Here is a tiny trained network, its code and every weight. The questions are about switching its units off for an input and a class, where a switched-off unit gives its printed mean instead of its output.

import numpy as np


def w(rows, s, z=0):
    codes = np.array(rows[::2]) - 128.0
    scale = np.full(codes.shape[1], s)
    scale[-1] = z or s
    return codes * scale


def norm(h):
    return h / np.sqrt((h * h).mean(-1, keepdims=True) + 1e-5)


def f(y):
    return np.maximum(y, 0)


def log_softmax(a):
    a = a - a.max(-1, keepdims=True)
    return a - np.log(np.exp(a).sum(-1, keepdims=True))


def net(x, mask):
    res = np.array(x, float).reshape(1, 8) / 4 @ E
    u = 0
    for l in range(2):
        y = f(norm(res) @ A[l][:, :-1].T + A[l][:, -1])
        res = res + np.where(mask[u : u + 7], y, B[l][:, -1]) @ B[l][:, :-1]
        u += 7
    return log_softmax(norm(res)[-1] @ U[:, :-1].T + U[:, -1])


A, B = {}, {}
E = w([
[122,172,197],'x0',
[167,72,103],'x1',
[25,172,117],'x2',
[134,173,174],'x3',
[171,254,57],'x4',
[121,91,59],'x5',
[184,184,160],'x6',
[95,166,136],'x7',
],0.0094)
A[0] = w([
[109,142,188,254],'L0N0',
[122,137,131,32],'L0N1',
[152,105,252,135],'L0N2',
[49,197,175,162],'L0N3',
[182,133,170,187],'L0N4',
[202,186,133,101],'L0N5',
[105,178,137,149],'L0N6',
],0.037,0.0043)
B[0] = w([
[157,90,62,211],'L0N0',
[120,126,119,130],'L0N1',
[134,2,121,250],'L0N2',
[161,159,33,253],'L0N3',
[129,86,185,197],'L0N4',
[222,133,152,215],'L0N5',
[171,156,130,192],'L0N6',
],0.054,0.017)
A[1] = w([
[95,145,157,133],'L1N0',
[143,1,107,252],'L1N1',
[113,164,156,78],'L1N2',
[100,146,97,159],'L1N3',
[129,203,172,112],'L1N4',
[214,112,157,153],'L1N5',
[186,181,71,174],'L1N6',
],0.021,0.0041)
B[1] = w([
[127,140,131,128],'L1N0',
[5,248,184,251],'L1N1',
[158,122,92,128],'L1N2',
[122,177,153,140],'L1N3',
[159,151,149,131],'L1N4',
[109,145,245,193],'L1N5',
[127,217,199,195],'L1N6',
],0.024,0.022)
U = w([
[174,190,179,170],'0',
[6,188,151,127],'1',
[70,72,140,122],'2',
[71,62,188,2],'3',
[189,118,137,239],'4',
[122,16,110,103],'5',
[189,148,234,80],'6',
[160,188,2,115],'7',
],0.019,0.0072)

Each question gives the input, the list of numbers given to net, and the class t.
The units are the neurons (one row each of A and B). Each row of codes is followed by its name. A weight is (code - 128) times the scale printed after its matrix; where a second scale follows, it is the last column's (A, B and U).
mask holds one flag per neuron, layer by layer. A switched-off neuron (its flag False) gives its mean, the last column of its row in B, instead of its output. The means were averaged over made-up inputs and are rounded, as every weight is.
A unit's drop is (log p(t) with every unit on - log p(t) with that unit switched off) / (log p(t) with every unit on - log p(t) with every unit switched off).
The circuit of an input: a set's keep is (log p(t) with only the set's units on - log p(t) with every unit switched off) / (log p(t) with every unit on - log p(t) with every unit switched off). Starting from the 12 units with the biggest drops (on a tie, the unit counted first), units are removed one at a time, each time the one whose removal leaves the highest keep (on an exact tie, the one counted first), for as long as the keep stays at least 0.8.
circuit, biggest first: the units of the circuit, biggest drop first
unit that matters most: the unit with the biggest drop
top k neurons: the k neurons with the biggest drops, biggest first
k most important neurons of layer l: the k neurons of layer l with the biggest drops, biggest first
drop of u: that unit's drop, to one decimal
input [0,5,-5,7,-5,-1,-8,8], class 3: top 2 neurons : [L0N3, L1N1]
input [1,8,8,-1,7,-1,-4,-6], class 6: circuit, biggest first : [L0N3]
input [-5,5,5,1,-5,7,-5,-7], class 1: 2 most important neurons of layer 0 : [L0N3, L0N5]
input [5,3,0,5,7,6,-6,0], class 6: 3 most important neurons of layer 0 : [L0N3, L0N0, L0N5]
input [4,-4,1,0,-5,1,-5,-1], class 2: top 4 neurons : [L0N2, L0N5, L0N6, L1N1]
input [-3,-5,0,0,8,8,-5,2], class 0: circuit, biggest first : [L0N2, L0N3]
input [-4,-5,1,2,3,7,2,5], class 0: 2 most important neurons of layer 0 : [L0N0, L0N6]
input [3,8,-7,-8,-8,-4,-6,3], class 1: 2 most important neurons of layer 0 : [L0N5, L0N0]
input [3,0,1,-7,7,5,3,-4], class 0: 2 most important neurons of layer 0 : [L0N2, L0N4]
input [-4,-1,2,5,0,0,-8,0], class 7: top 3 neurons : [L0N2, L0N5, L0N4]
input [-8,4,0,3,-1,-4,-8,-1], class 1: top 3 neurons : [L0N3, L0N5, L0N6]
input [-6,6,-2,3,-4,0,2,-1], class 3: top 2 neurons : [L0N3, L1N6]
input [-1,-3,0,6,-8,-1,0,-1], class 5: 2 most important neurons of layer 0 : [L0N2, L0N0]
input [5,7,-7,-4,-7,1,-5,-4], class 1: top 3 neurons : [L1N1, L0N5, L0N0]
input [-1,3,-2,-7,-5,-7,-6,-2], class 1: unit that matters most : L1N1
input [-8,4,-7,-2,3,8,-1,6], class 1: 3 most important neurons of layer 0 : [L0N3, L0N5, L0N6]
input [-6,4,-4,-5,4,0,-1,-3], class 1: 3 most important neurons of layer 0 : [L0N3, L0N6, L0N5]
input [0,5,8,1,8,3,-2,-6], class 6: top 2 neurons : [L0N3, L0N0]
input [-3,2,-7,-3,-4,0,3,-8], class 1: 2 most important neurons of layer 0 : [L0N5, L0N0]
input [-6,7,-5,1,4,-7,-5,-1], class 6: 2 most important neurons of layer 0 : [L0N3, L0N2]
input [1,-8,-5,2,-7,-4,0,4], class 5: most important neuron of layer 0 : [L0N2]
input [3,0,8,1,-8,-8,-3,0], class 7: top 2 neurons : [L0N3, L0N4]
input [0,-5,-4,-7,2,6,5,8], class 0: top 2 neurons : [L0N2, L0N4]
input [-3,1,0,4,0,-6,-7,-2], class 1: top 3 neurons : [L1N1, L0N5, L0N3]
input [-2,-4,-2,-2,-6,-6,1,6], class 5: drop of L0N2 : 0.6
input [4,5,-8,4,-6,-2,7,3], class 5: drop of L0N6 : 0.0
input [0,2,2,-4,-6,8,-3,-3], class 1: most important neuron of layer 0 : [L0N3]
input [-1,6,-5,8,-1,-8,8,-3], class 5: drop of L1N6 : 0.1
input [4,8,-1,-2,7,4,-2,-5], class 6: drop of L0N2 : -0.1
